Small tables with named rows and columns. After each table, cells are looked up by row and column.

kegime.csv
,zepama,duk,rapodu,nofovut,mobef,tupo
zokapud,171,212,160,193,182,81
zesulon,134,144,190,219,76,243
rok,115,225,150,188,76,141
minulud,98,106,207,213,59,153
rotenal,214,213,117,119,255,190
giv,234,127,122,180,198,221
tud,102,99,250,195,59,189
mumu,149,185,114,115,160,175
vek,202,147,122,184,153,196

mobef of minulud = 59
mobef of rotenal = 255
rapodu of rotenal = 117
duk of mumu = 185
duk of vek = 147
nofovut of zokapud = 193
rapodu of mumu = 114
tupo of vek = 196
nofovut of zesulon = 219
mobef of giv = 198
zepama of tud = 102

Table zovubo
,fek,gumufub,torusi,misala,susuk,dar
dusado,159,107,62,170,183,69
fena,165,147,156,73,170,152
nepetu,104,140,84,121,66,194
veg,89,167,97,97,186,108
nitet,88,56,103,156,198,97
lumara,121,198,165,168,54,168
nof,146,71,119,95,58,146
pufop,195,91,194,168,77,195
gud,146,196,109,67,113,69
von,169,78,177,123,181,153
sasu,65,173,109,114,152,101
nasaru,127,109,124,93,180,115

torusi of gud: 109
fek of von: 169
gumufub of sasu: 173
susuk of nepetu: 66
gumufub of nitet: 56
fek of nasaru: 127
dar of nof: 146
fek of nof: 146
susuk of nof: 58
gumufub of nof: 71
fek of sasu: 65
susuk of nitet: 198
torusi of dusado: 62
gumufub of nasaru: 109
torusi of nof: 119
gumufub of nepetu: 140
Which row has the largest susuk? nitet

Table sutal
         muvone    zov  molis   poba   gasi  toluk  sonam    suz
foto      69568  61101  52376  76598  53684  77457  69933  39410
tos       57602  72397  68945  73141  66744  67057  69389  95516
vigelu    66739  86033  83983  53843  83509  54125  57724  41533
mabonim   43144  63600  79328  80484  68092  53098  77318  59919
mosu      72099  91492  80921  50083  84316  59628  53974  65827
vib       78053  88822  70316  52392  77229  69438  53829  74246
kelibid   37955  64560  86304  80147  72238  46525  78297  56819
golukid   57480  56339  57678  84011  53400  71460  76454  49754
vap       71273  70489  64011  66069  65249  68238  63980  23926
gusan     76096  69416  55403  67661  59877  76847  63541  38805
tizazez   55994  63357  70703  75739  64495  60016  72556  28944
ravate    44642  70276  86634  73341  75705  47653  73131  53129
vafe      63738  73029  73822  65462  71451  59760  65124  29788
pamitem   53310  77895  87106  64435  80305  49183  66361  49595

muvone of foto = 69568
gasi of mosu = 84316
gasi of vap = 65249
gasi of tizazez = 64495
toluk of golukid = 71460
suz of golukid = 49754
poba of vap = 66069
gasi of vafe = 71451
suz of vib = 74246

lilo =
fields: defoz, mubanal, diro
kaga: [2605, 8693, 7766]
nel: [6183, 2422, 7333]
zinedo: [3706, 6034, 3072]
dateb: [6615, 3971, 5162]
rusebif: [7360, 3808, 7973]
zedamov: [3065, 5859, 5640]
labi: [4288, 8085, 5981]

labi, defoz: 4288
kaga, defoz: 2605
nel, diro: 7333
rusebif, defoz: 7360
zinedo, diro: 3072
zinedo, mubanal: 6034
zedamov, mubanal: 5859
nel, defoz: 6183
kaga, mubanal: 8693
zedamov, defoz: 3065
rusebif, diro: 7973
dateb, defoz: 6615
zinedo, defoz: 3706
zedamov, diro: 5640
Which row has the largest mubanal? kaga

Table koz
columns: gil, lazir, zifat, pasib, zin, tofata
detu: [425, 604, 256, 408, 269, 26]
nirenav: [245, 332, 517, 507, 214, 497]
rab: [406, 543, 403, 222, 444, 338]
momipil: [337, 177, 434, 403, 439, 587]
nabi: [431, 310, 359, 221, 550, 491]
kaga: [440, 497, 321, 243, 443, 279]
veb: [318, 236, 488, 418, 448, 578]
pevu: [240, 238, 427, 758, 137, 330]

pevu, tofata => 330
veb, lazir => 236
veb, tofata => 578
veb, pasib => 418
momipil, lazir => 177
pevu, lazir => 238
detu, lazir => 604
Row with the largest tofata: momipil

sep:
columns: dis, sem, zin
pabe: [5.237, 5.237, 8.700]
pidofu: [8.862, 8.862, -5.489]
bozetop: [6.098, 6.098, 7.878]

zin of pabe: 8.700
sem of bozetop: 6.098
sem of pabe: 5.237
zin of pidofu: -5.489
dis of pidofu: 8.862
sem of pidofu: 8.862
zin of bozetop: 7.878
dis of bozetop: 6.098
dis of pabe: 5.237
Which row has the largest dis? pidofu

Table nev
|  | somima | gefezul | bev | pusutut | vaso | gepuze | faloru | teso | gan |
|---|---|---|---|---|---|---|---|---|---|
| zer | 0.125 | -0.182 | -0.031 | -0.344 | 0.254 | 0.030 | -0.247 | 0.039 | -0.065 |
| som | 0.307 | -0.282 | 0.268 | 0.154 | 0.246 | -0.140 | -0.033 | 0.296 | -0.157 |
| gima | 0.084 | -0.027 | 0.407 | 0.017 | 0.244 | -0.323 | 0.018 | 0.308 | 0.219 |
| geno | 0.327 | -0.092 | 0.469 | 0.089 | 0.089 | -0.180 | -0.052 | 0.232 | 0.136 |
| feg | -0.227 | 0.086 | -0.386 | 0.508 | -0.071 | 0.219 | 0.399 | -0.018 | -0.303 |
| dizug | 0.146 | -0.121 | -0.155 | -0.193 | 0.060 | 0.218 | -0.173 | -0.093 | -0.152 |
| ligika | -0.004 | 0.076 | -0.128 | 0.177 | -0.098 | 0.184 | 0.125 | -0.067 | -0.078 |
| pekaze | 0.626 | -0.591 | 0.165 | 0.254 | 0.245 | 0.064 | -0.151 | 0.279 | -0.560 |
| fev | 0.006 | 0.204 | 0.275 | -0.074 | -0.025 | -0.109 | 0.011 | 0.042 | 0.361 |
| fonos | -0.010 | 0.351 | 0.473 | 0.039 | -0.124 | -0.211 | 0.107 | 0.079 | 0.566 |

pusutut of ligika is 0.177
pusutut of geno is 0.089
gefezul of dizug is -0.121
faloru of fonos is 0.107
faloru of feg is 0.399
vaso of dizug is 0.060
vaso of pekaze is 0.245
somima of geno is 0.327
gefezul of geno is -0.092
gefezul of zer is -0.182
gepuze of dizug is 0.218
Which row has the largest somima? pekaze

